The symbols move the points like this.
* | i p e b a
TR | RF RQ PQ RM ZB
CC | - QJ - PN -
MG | RM HP HH HD JB
LH | BL ZH SF ZL JD
MR | QJ ZG QS LG DD
BD | NH SN - NT QS
RM | HH PB SJ LM TR
CL | FG DS LB BQ SC
JD | LF FG SN LH ZG
QJ | QS MC PN FQ NT
SJ | BN LM CL DS PQ
HD | LM JT ZB MJ MG
ZH | LP PQ ZL SC FG
HP | PB - HD JT NC
JT | GD - MJ ZS HP
JB | TR NC RF MG LM
LM | ZB GD DS JB RM
LB | LH BQ BL LP FL
RF | PQ MG MT HH DS
MJ | JB ZS TR RQ HD
RQ | MG RP RM PB MJ
ZS | NC - RQ RP JT
SN | DD LH NT SF LG
DS | FF JB BQ RF SJ
DD | NT BL QZ MR FQ
FQ | BD LF NH DD QJ
SF | MR ZL QJ MC SN
QZ | CC MR - QS NH
MC | LG FL FQ LF SF
HH | SJ HD BN ZB RF
MT | SC HH GM BN BQ
ZB | DS MJ FF TR HH
BL | SF LP MR ZG LF
SC | GM SJ FL CL ZH
GM | FL BN JD FG LP
PB | HD CJ LM GD RQ
LF | SN LB DD BL MC
PQ | MT RM SC SJ FF
FG | LB FF LH ZH GM
ZL | ZG SC MC FL LH
FL | JD CL LF LB ZL
MP | ZS - NC JG CJ
NH | - DD - QZ PN
LG | FQ JD BD SN MR
FF | BQ TR ZH PQ BN
NT | QZ SF CC QJ BD
BN | CL ZB FG FF MT
ZG | MC GM LG JD BL
BQ | ZH RF LP MT CL
CJ | JT - GD MP RP
RP | HP - PB CJ ZS
GD | MJ MP JB NC PB
NC | RQ JG MG HP GD
QS | PN LG - BD QZ
PN | - FQ - NH CC
LP | ZL MT ZG GM LB
JG | RP - HP - MP

The rows follow the links: the fewer symbols apart two points are, the more alike their rows tend to be.

Each row is also shifted at random along 2 hidden directions that mean nothing.

Each row, then its point:
-10 -28 -4 -13 5 2 16 -20 15 -29 7 -25 10 -7 -7 -3 -7 -8 3 -12 -12 0 -27 11 -18 16 -4 2 25 18 5 -30 17 -17 27 20 -11 -20 -7 43 19 -12 -12 32 -22 -8 -32 28 6 1 20 -13 -17 -21 8 4 20 3 3 -36 -6 -> MC
5 33 6 23 4 -16 -3 20 -14 20 -15 21 -12 -10 -6 5 11 0 -10 15 5 1 30 -17 14 -21 4 8 -3 -19 -9 25 -17 21 -10 -9 18 15 -4 -18 -23 7 10 -21 18 2 24 -25 -12 -2 -21 3 16 18 -6 -3 -19 6 -25 -2 9 -> TR
16 9 -7 10 -7 -12 10 0 -10 10 -3 23 -23 -2 10 24 19 12 -2 0 -3 14 -10 -14 9 -5 2 -1 -9 11 16 24 -17 -4 -5 -10 -11 5 -5 -5 -3 -2 12 -30 6 4 38 -22 -9 4 -13 14 5 -8 0 -2 -12 8 3 2 -2 -> GD
17 2 -6 11 -10 -12 8 21 -13 22 -8 25 -28 0 -10 15 32 6 -1 0 11 16 31 -7 10 -9 23 2 -10 -9 12 24 -20 2 2 -7 13 14 -11 -2 1 -14 11 -31 14 12 35 -26 -14 9 -12 6 22 16 -4 6 -10 9 -8 -5 2 -> JT
-7 -31 -6 -20 -2 15 -9 -15 13 -13 -1 -18 8 18 11 -9 -9 9 3 -1 2 -12 -5 8 -12 28 -7 -14 2 -6 4 -20 9 -18 2 9 4 -18 6 -4 10 -9 -15 20 -1 7 -34 17 2 11 11 -4 -3 7 -9 -3 18 -14 14 15 4 -> FQ
-9 -23 0 -23 -2 23 -12 -15 11 -15 24 -22 22 15 4 -14 -24 -3 18 -14 -4 -4 -33 24 -10 13 -9 -8 -9 20 0 -26 23 -11 -3 -3 -25 -6 16 -1 20 7 -9 20 -18 -6 -21 23 22 -9 23 1 -22 -20 7 3 16 -11 34 26 -13 -> ZG
8 32 3 21 1 -13 0 14 -11 17 -12 21 -11 -9 2 10 6 3 -8 11 1 2 14 -18 14 -17 -2 4 -6 -10 -3 27 -16 16 -12 -9 9 12 -3 -18 -22 8 12 -26 16 1 26 -23 -11 -2 -22 8 11 11 -4 -6 -19 5 -17 2 7 -> RM
-9 -30 -5 -20 0 14 -7 -5 13 -8 7 -20 9 11 -5 -15 -4 -1 7 -8 5 -5 6 18 -12 22 2 -6 2 -3 0 -23 11 -13 11 9 6 -10 2 8 18 -11 -14 23 -7 4 -35 20 5 6 17 -9 -1 5 -3 5 19 -9 10 3 -3 -> SF
-1 42 9 22 12 -20 14 -11 -7 -8 -2 7 2 -26 5 14 -12 -7 -9 8 -18 1 -31 -23 7 -25 -19 13 15 15 -7 17 -1 15 -6 0 -16 4 -4 7 -24 21 14 -7 -7 -16 21 -8 -2 -15 -14 5 -12 -23 8 -8 -17 12 -17 -26 -1 -> RF
-9 -20 -3 -15 -2 13 -11 -18 15 -13 -6 -17 9 17 19 -7 -15 12 -2 7 -1 -18 -9 1 -12 29 -17 -16 1 -8 2 -15 9 -17 -5 8 4 -20 7 -12 0 -5 -15 20 2 6 -38 16 0 11 5 -3 -1 7 -11 -12 14 -16 10 17 6 -> QZ
-8 -27 -4 -17 0 10 -1 -21 16 -18 -2 -18 5 10 11 -5 -8 7 -1 -1 -3 -12 -11 3 -15 28 -11 -11 12 -1 4 -20 7 -20 8 15 3 -22 1 9 9 -12 -15 24 -6 3 -39 18 1 10 10 -9 -5 1 -6 -6 18 -9 7 -4 3 -> QJ
7 30 0 23 6 -27 25 -13 -6 -5 -11 16 -14 -25 8 27 6 1 -13 8 -16 6 -27 -30 7 -15 -12 12 18 16 5 22 -12 6 0 4 -11 -1 -14 18 -20 7 15 -18 -3 -9 27 -16 -12 -5 -18 6 -4 -19 6 -7 -16 17 -17 -37 2 -> LM
14 15 -5 14 -5 -18 18 -18 -7 -1 -1 18 -18 -7 20 33 9 12 -4 -1 -14 10 -43 -22 9 -8 -13 -1 -1 26 17 24 -11 -7 -8 -6 -27 -1 -5 4 -8 6 14 -26 -3 -4 38 -19 -6 -1 -12 17 -9 -28 5 -9 -14 11 7 -7 -3 -> RQ
-11 -20 -6 -13 4 6 2 -28 17 -23 -3 -20 7 7 16 -1 -14 8 -6 2 -9 -13 -23 -5 -15 28 -17 -12 17 3 5 -18 10 -20 7 17 -3 -27 0 11 1 -7 -13 24 -7 0 -38 20 -1 9 8 -6 -9 -5 -7 -10 17 -10 5 -7 4 -> QS
17 3 -8 10 -9 -17 22 -8 -7 2 3 19 -23 -8 6 28 21 7 -1 -8 -7 19 -23 -12 5 -7 4 4 -2 23 19 21 -11 -6 4 -3 -20 2 -9 15 3 -4 13 -27 -5 -1 41 -17 -7 2 -4 11 -2 -21 7 1 -10 15 7 -15 -7 -> ZS
-10 11 13 -7 6 18 -28 25 -5 11 15 -8 29 6 -17 -31 -21 -17 13 -3 9 -5 20 27 5 -19 7 5 -21 -8 -25 -14 16 24 -11 -18 2 24 20 -28 3 20 -3 10 -2 -5 -7 6 20 -19 11 -1 -5 9 6 10 -1 -10 9 34 -6 -> FG
-10 6 12 -7 8 13 -18 23 -4 5 13 -11 26 -2 -23 -29 -16 -20 11 -5 9 -4 21 25 0 -17 8 9 -8 -7 -23 -17 15 21 -1 -8 5 17 11 -6 5 15 -4 15 -5 -8 -10 11 19 -17 12 -9 -6 5 8 13 1 -4 0 12 -6 -> GM
14 11 -6 17 -3 -22 21 5 -10 11 -12 22 -27 -12 -3 23 27 5 -9 2 -1 13 9 -18 7 -9 10 7 5 0 12 24 -20 2 7 1 4 2 -16 15 -7 -9 14 -25 8 3 34 -21 -17 7 -15 4 14 1 0 0 -11 15 -17 -27 3 -> PB

Start here and follow the symbols in turn, left to right. Where do you end up?
Answers are names.
-9 22 15 7 13 1 -10 31 -6 10 5 -5 19 -14 -32 -29 -8 -25 1 3 9 -3 39 15 4 -28 14 18 4 -17 -29 -9 9 32 6 -4 19 20 1 1 -5 13 1 11 1 -8 -5 6 10 -17 3 -13 2 14 6 15 -5 4 -22 -9 -1
a a i => LB
-2 43 10 19 12 -12 2 1 -8 -1 0 6 9 -21 1 1 -14 -11 -6 8 -11 -4 -15 -16 9 -27 -13 12 5 6 -13 11 1 23 -11 -6 -10 9 1 -5 -25 22 9 -4 -3 -15 18 -8 2 -17 -13 5 -11 -15 8 -5 -18 8 -14 -11 0
a i i => SC
-7 -29 0 -19 1 14 -5 10 8 -6 5 -18 11 7 -17 -20 0 -7 7 -8 11 -3 23 22 -12 13 14 -1 3 -10 -6 -26 11 -4 18 10 16 -5 -1 14 21 -13 -13 23 -4 3 -32 19 6 3 18 -14 3 13 -1 10 19 -6 2 -5 -2
a b e => DD
-8 -29 0 -21 -4 21 -17 12 6 3 8 -16 14 15 -15 -24 -5 -6 11 -9 13 -4 25 28 -9 12 14 -5 -9 -13 -8 -24 12 -1 7 0 12 3 8 -5 20 -7 -13 20 -2 6 -27 17 11 1 18 -10 1 15 -2 11 17 -11 10 19 -3
e a => DD
-10 28 14 6 13 1 -12 16 -6 3 12 -6 24 -13 -17 -19 -23 -20 5 0 -1 -4 4 10 5 -26 -4 13 -2 0 -21 -7 12 26 -6 -8 -2 17 9 -8 -7 24 3 8 -6 -15 2 5 15 -23 2 -3 -11 -4 10 7 -8 2 -7 5 -5
i a i => FL
-1 40 12 9 1 9 -32 17 -12 21 6 12 17 7 4 -14 -24 -4 5 10 4 -9 8 1 18 -24 -8 -1 -28 -9 -21 16 1 29 -36 -25 -5 25 23 -56 -21 33 6 -14 11 -2 17 -12 11 -20 -11 15 -3 6 0 -3 -21 -9 4 53 0
i b b => FF
12 23 0 22 0 -23 12 20 -14 20 -20 24 -26 -14 -9 13 28 2 -15 11 7 8 36 -21 11 -16 13 10 5 -17 1 26 -22 13 3 1 23 9 -18 4 -16 -8 10 -24 19 5 27 -25 -21 7 -22 -2 23 19 -5 0 -16 12 -32 -26 11
e b i => DS
14 20 -5 17 -2 -21 22 -14 -9 -3 -5 17 -20 -13 14 30 10 8 -8 1 -14 11 -31 -24 7 -10 -7 3 6 19 16 24 -12 -2 -2 -1 -18 -3 -10 11 -10 2 14 -23 -1 -3 34 -16 -10 1 -16 11 -4 -21 5 -8 -14 14 -4 -21 -1
p i => NC
-11 -7 9 -9 8 12 -6 16 4 -4 11 -18 20 -5 -27 -26 -7 -19 9 -9 6 0 19 25 -6 -8 12 11 6 -4 -17 -26 16 12 15 2 8 8 1 16 14 1 -6 24 -9 -7 -22 19 15 -11 18 -15 -7 3 7 15 10 0 -3 -9 -7
i e => SN
15 5 -7 13 -8 -17 15 8 -10 13 -7 21 -27 -6 -3 21 28 6 -7 1 2 16 10 -13 10 -8 12 3 -3 3 13 24 -19 -1 2 -4 3 7 -11 6 -1 -8 12 -27 7 6 36 -22 -14 7 -12 6 13 2 0 2 -12 12 -7 -13 1
a i e => TR
5 38 6 22 8 -18 7 6 -10 9 -9 16 -6 -16 1 10 0 -2 -10 12 -5 1 0 -18 11 -22 -7 9 4 -1 -7 21 -12 16 -9 -6 1 9 -5 -8 -23 13 11 -16 9 -7 25 -17 -8 -8 -20 5 3 -2 2 -6 -19 9 -20 -12 6
a i => SJ
-9 -31 -4 -18 -4 14 -7 -2 12 -8 0 -17 6 13 -4 -15 -3 1 4 -3 7 -7 14 15 -13 24 5 -8 4 -12 0 -23 8 -13 13 11 13 -13 2 7 15 -15 -15 24 -1 6 -36 18 1 10 14 -11 5 13 -6 3 19 -10 6 3 2
e b e => CC
-11 -3 8 -12 6 18 -12 3 2 -5 20 -18 28 1 -12 -22 -22 -16 15 -11 -1 -3 -10 25 -4 -7 -1 3 -7 10 -16 -22 21 9 0 -6 -13 9 14 -3 11 14 -6 20 -16 -11 -12 18 23 -17 18 -4 -18 -12 11 11 7 -4 17 14 -11
i i i => SF
-4 39 14 17 12 -6 -8 19 -10 10 -1 4 13 -18 -13 -12 -12 -16 -3 9 0 -5 19 -2 9 -30 0 15 3 -11 -23 10 0 30 -8 -9 7 20 3 -10 -21 20 7 -2 6 -11 10 -6 4 -17 -11 -2 0 6 5 2 -14 6 -21 -4 3
e b => SC
-11 -11 5 -11 11 4 11 -17 8 -27 19 -25 23 -15 -11 -7 -20 -19 9 -15 -14 2 -38 18 -13 -1 -8 11 19 30 -4 -30 24 -5 19 10 -25 -7 0 38 16 5 -5 32 -29 -19 -18 29 19 -14 23 -11 -27 -33 18 9 13 6 10 -31 -13
e e => FQ
-9 1 10 -9 7 13 -13 13 0 -1 17 -14 25 -3 -19 -26 -18 -19 13 -8 5 -2 6 25 -1 -11 4 8 -6 1 -17 -20 18 15 1 -6 -3 13 11 0 10 14 -4 17 -10 -10 -13 17 19 -17 15 -6 -12 -2 11 11 5 -4 6 9 -8
a a p => CL
-11 -18 4 -13 4 12 -7 17 2 -1 11 -16 18 1 -26 -26 -3 -17 9 -9 10 1 27 27 -9 0 16 6 4 -11 -12 -28 14 6 17 7 13 6 1 15 19 -4 -11 24 -6 -3 -25 17 13 -4 17 -16 -1 10 5 16 14 -3 -2 -8 -4
i i => SF
-8 -24 -5 -19 -4 18 -11 -25 18 -15 2 -19 11 19 23 -5 -20 12 2 0 -4 -14 -25 4 -11 30 -18 -21 -3 5 4 -18 12 -22 -8 6 -9 -21 11 -12 7 -3 -15 20 -5 3 -36 18 6 8 11 2 -9 -5 -9 -12 17 -18 22 27 2
e b b => NH
-10 20 13 -4 10 11 -9 -10 0 -14 26 -14 33 -8 2 -13 -38 -17 12 -9 -14 -4 -46 13 0 -19 -19 6 -4 31 -16 -14 24 13 -13 -12 -35 7 17 -6 -2 31 2 13 -23 -20 1 15 26 -28 13 6 -34 -35 16 4 -1 -1 19 15 -14
b b i => FG
